Below are the code and all the weights of a small trained network. Each question names an input and a class and asks about switching units off, where a switched-off unit gives its printed mean instead of its output.

import numpy as np


def w(rows, s, z=0):
    codes = np.array(rows[::2]) - 128.0
    scale = np.full(codes.shape[1], s)
    scale[-1] = z or s
    return codes * scale


def f(y):
    return y / 2 * (1 + np.tanh(0.7978845608 * (y + 0.044715 * y**3)))


def log_softmax(a):
    a = a - a.max(-1, keepdims=True)
    return a - np.log(np.exp(a).sum(-1, keepdims=True))


def net(x, mask):
    res = np.array(x, float).reshape(1, 8) / 4 @ E
    y = f(res @ A[0][:, :-1].T + A[0][:, -1])
    res = res + np.where(mask, y, B[0][:, -1]) @ B[0][:, :-1]
    return log_softmax(res[-1] @ U[:, :-1].T + U[:, -1])


A, B = {}, {}
E = w([
[129,129,131,128,130,128],'x0',
[87,74,127,39,164,171],'x1',
[209,172,96,91,145,186],'x2',
[188,148,209,53,103,80],'x3',
[100,141,58,88,14,100],'x4',
[129,128,127,128,127,128],'x5',
[131,115,181,142,67,206],'x6',
[200,1,89,193,117,108],'x7',
],0.0068)
A[0] = w([
[94,111,212,170,173,118,130],'neuron 1',
[148,134,189,157,182,121,72],'neuron 2',
[129,103,162,156,158,132,99],'neuron 3',
[34,72,195,169,96,61,127],'neuron 4',
[100,199,124,118,150,134,148],'neuron 5',
[149,139,168,160,221,181,95],'neuron 6',
[222,44,88,150,135,130,94],'neuron 7',
[153,201,140,212,83,97,93],'neuron 8',
[78,214,149,113,141,138,85],'neuron 9',
[251,171,50,110,151,215,121],'neuron 10',
[124,110,209,157,38,238,88],'neuron 11',
[123,110,175,155,69,207,255],'neuron 12',
[93,35,121,2,154,176,85],'neuron 13',
[194,129,217,55,95,66,112],'neuron 14',
[115,123,102,101,78,115,91],'neuron 15',
[49,193,157,134,145,122,83],'neuron 16',
[140,142,68,100,202,47,232],'neuron 17',
[128,215,122,109,146,174,116],'neuron 18',
[67,152,39,189,157,200,106],'neuron 19',
[194,165,92,107,137,170,57],'neuron 20',
[194,215,140,227,92,91,110],'neuron 21',
[100,130,55,88,13,108,113],'neuron 22',
[169,36,102,134,110,98,92],'neuron 23',
[172,122,167,81,117,63,61],'neuron 24',
],0.0092,0.008)
B[0] = w([
[117,192,88,80,108,130,186],'neuron 1',
[155,163,58,132,118,165,145],'neuron 2',
[156,148,96,105,105,141,138],'neuron 3',
[64,106,86,60,5,87,199],'neuron 4',
[159,114,176,139,105,127,176],'neuron 5',
[163,202,72,111,138,149,182],'neuron 6',
[180,114,201,132,55,181,196],'neuron 7',
[138,86,108,77,191,152,157],'neuron 8',
[204,95,163,142,87,175,166],'neuron 9',
[35,124,76,69,18,60,203],'neuron 10',
[201,50,32,207,147,19,176],'neuron 11',
[102,206,238,132,193,66,254],'neuron 12',
[158,50,126,60,231,144,196],'neuron 13',
[21,142,111,229,134,210,194],'neuron 14',
[153,144,84,129,132,138,132],'neuron 15',
[203,59,140,137,56,144,165],'neuron 16',
[139,164,183,166,188,27,254],'neuron 17',
[142,104,171,114,68,135,168],'neuron 18',
[55,99,105,224,156,209,206],'neuron 19',
[139,71,52,118,71,107,132],'neuron 20',
[125,60,149,53,227,156,183],'neuron 21',
[175,235,97,100,150,157,193],'neuron 22',
[193,112,179,142,97,186,178],'neuron 23',
[133,77,56,199,133,153,139],'neuron 24',
],0.022,0.0076)
U = w([
[211,57,199,130,35,158,82],'0',
[124,5,113,11,206,145,76],'1',
[62,74,91,66,27,63,163],'2',
[50,87,106,218,129,184,98],'3',
[112,139,193,111,129,79,254],'4',
[187,207,79,95,121,133,82],'5',
[107,131,198,116,128,78,217],'6',
[165,88,135,180,130,2,55],'7',
],0.0083,0.007)

Each question gives the input, the list of numbers given to net, and the class t.
The units are the neurons (one row each of A and B). Each row of codes is followed by its name. A weight is (code - 128) times the scale printed after its matrix; where a second scale follows, it is the last column's (A, B and U).
mask holds one flag per neuron, in row order. A switched-off neuron (its flag False) gives its mean, the last column of its row in B, instead of its output. The means were averaged over made-up inputs and are rounded, as every weight is.
A unit's drop is (log p(t) with every unit on - log p(t) with that unit switched off) / (log p(t) with every unit on - log p(t) with every unit switched off).
The circuit of an input: a set's keep is (log p(t) with only the set's units on - log p(t) with every unit switched off) / (log p(t) with every unit on - log p(t) with every unit switched off). Starting from the 12 units with the biggest drops (on a tie, the unit counted first), units are removed one at a time, each time the one whose removal leaves the highest keep (on an exact tie, the one counted first), for as long as the keep stays at least 0.8.
circuit, biggest first: the units of the circuit, biggest drop first
unit that matters most: the unit with the biggest drop
k most important neurons: the k neurons with the biggest drops, biggest first
drop when u is switched off: that unit's drop, to one decimal
input [1,-7,4,5,-6,-2,0,-3], class 1: unit that matters most -> neuron 21
input [1,-5,-7,8,0,-5,-4,-3], class 3: 3 most important neurons -> (neuron 14; neuron 10; neuron 24)
input [6,8,1,-4,7,5,-6,-8], class 0: circuit, biggest first -> (neuron 9; neuron 16)
input [-1,-6,-4,-5,-8,-7,-2,0], class 5: 2 most important neurons -> (neuron 6; neuron 1)
input [-7,-3,8,8,0,-4,-8,-7], class 2: 2 most important neurons -> (neuron 10; neuron 12)
input [0,0,2,-4,-2,-1,2,8], class 0: 2 most important neurons -> (neuron 7; neuron 23)
input [-3,0,-8,-6,4,-3,8,-3], class 2: 2 most important neurons -> (neuron 4; neuron 17)
input [-6,-3,2,-5,4,7,-5,7], class 0: 3 most important neurons -> (neuron 7; neuron 23; neuron 12)
input [0,3,7,-1,-1,5,-3,-3], class 2: 2 most important neurons -> (neuron 10; neuron 12)
input [-6,-6,5,6,-7,6,-3,-1], class 5: 2 most important neurons -> (neuron 6; neuron 2)
input [4,-1,-6,1,6,-7,8,6], class 7: 2 most important neurons -> (neuron 11; neuron 12)
input [6,8,-5,6,-3,0,7,7], class 1: 2 most important neurons -> (neuron 13; neuron 17)
input [-6,6,4,5,-4,-3,6,2], class 1: 3 most important neurons -> (neuron 13; neuron 17; neuron 11)
input [-7,-1,-1,-7,5,-6,2,-3], class 3: unit that matters most -> neuron 19
input [2,-4,-8,-3,-3,-7,-4,3], class 2: 2 most important neurons -> (neuron 4; neuron 12)
input [-4,0,-1,-2,-7,7,-2,1], class 5: circuit, biggest first -> (neuron 6; neuron 1)
input [-6,-2,0,-8,1,5,-8,-5], class 3: 3 most important neurons -> (neuron 19; neuron 12; neuron 11)
input [2,-7,-8,0,2,-6,8,4], class 2: 4 most important neurons -> (neuron 4; neuron 17; neuron 13; neuron 11)
input [1,1,1,2,6,1,-4,3], class 5: drop when neuron 2 is switched off -> -0.1
input [2,6,-8,6,3,-7,-1,0], class 2: circuit, biggest first -> (neuron 4)
input [-7,-3,-4,-3,8,-7,-4,0], class 5: drop when neuron 22 is switched off -> 1.1
input [-2,-8,5,-1,2,-6,8,-3], class 1: drop when neuron 21 is switched off -> 1.1
input [-5,-1,6,-8,-6,-5,3,3], class 3: drop when neuron 4 is switched off -> 0.6
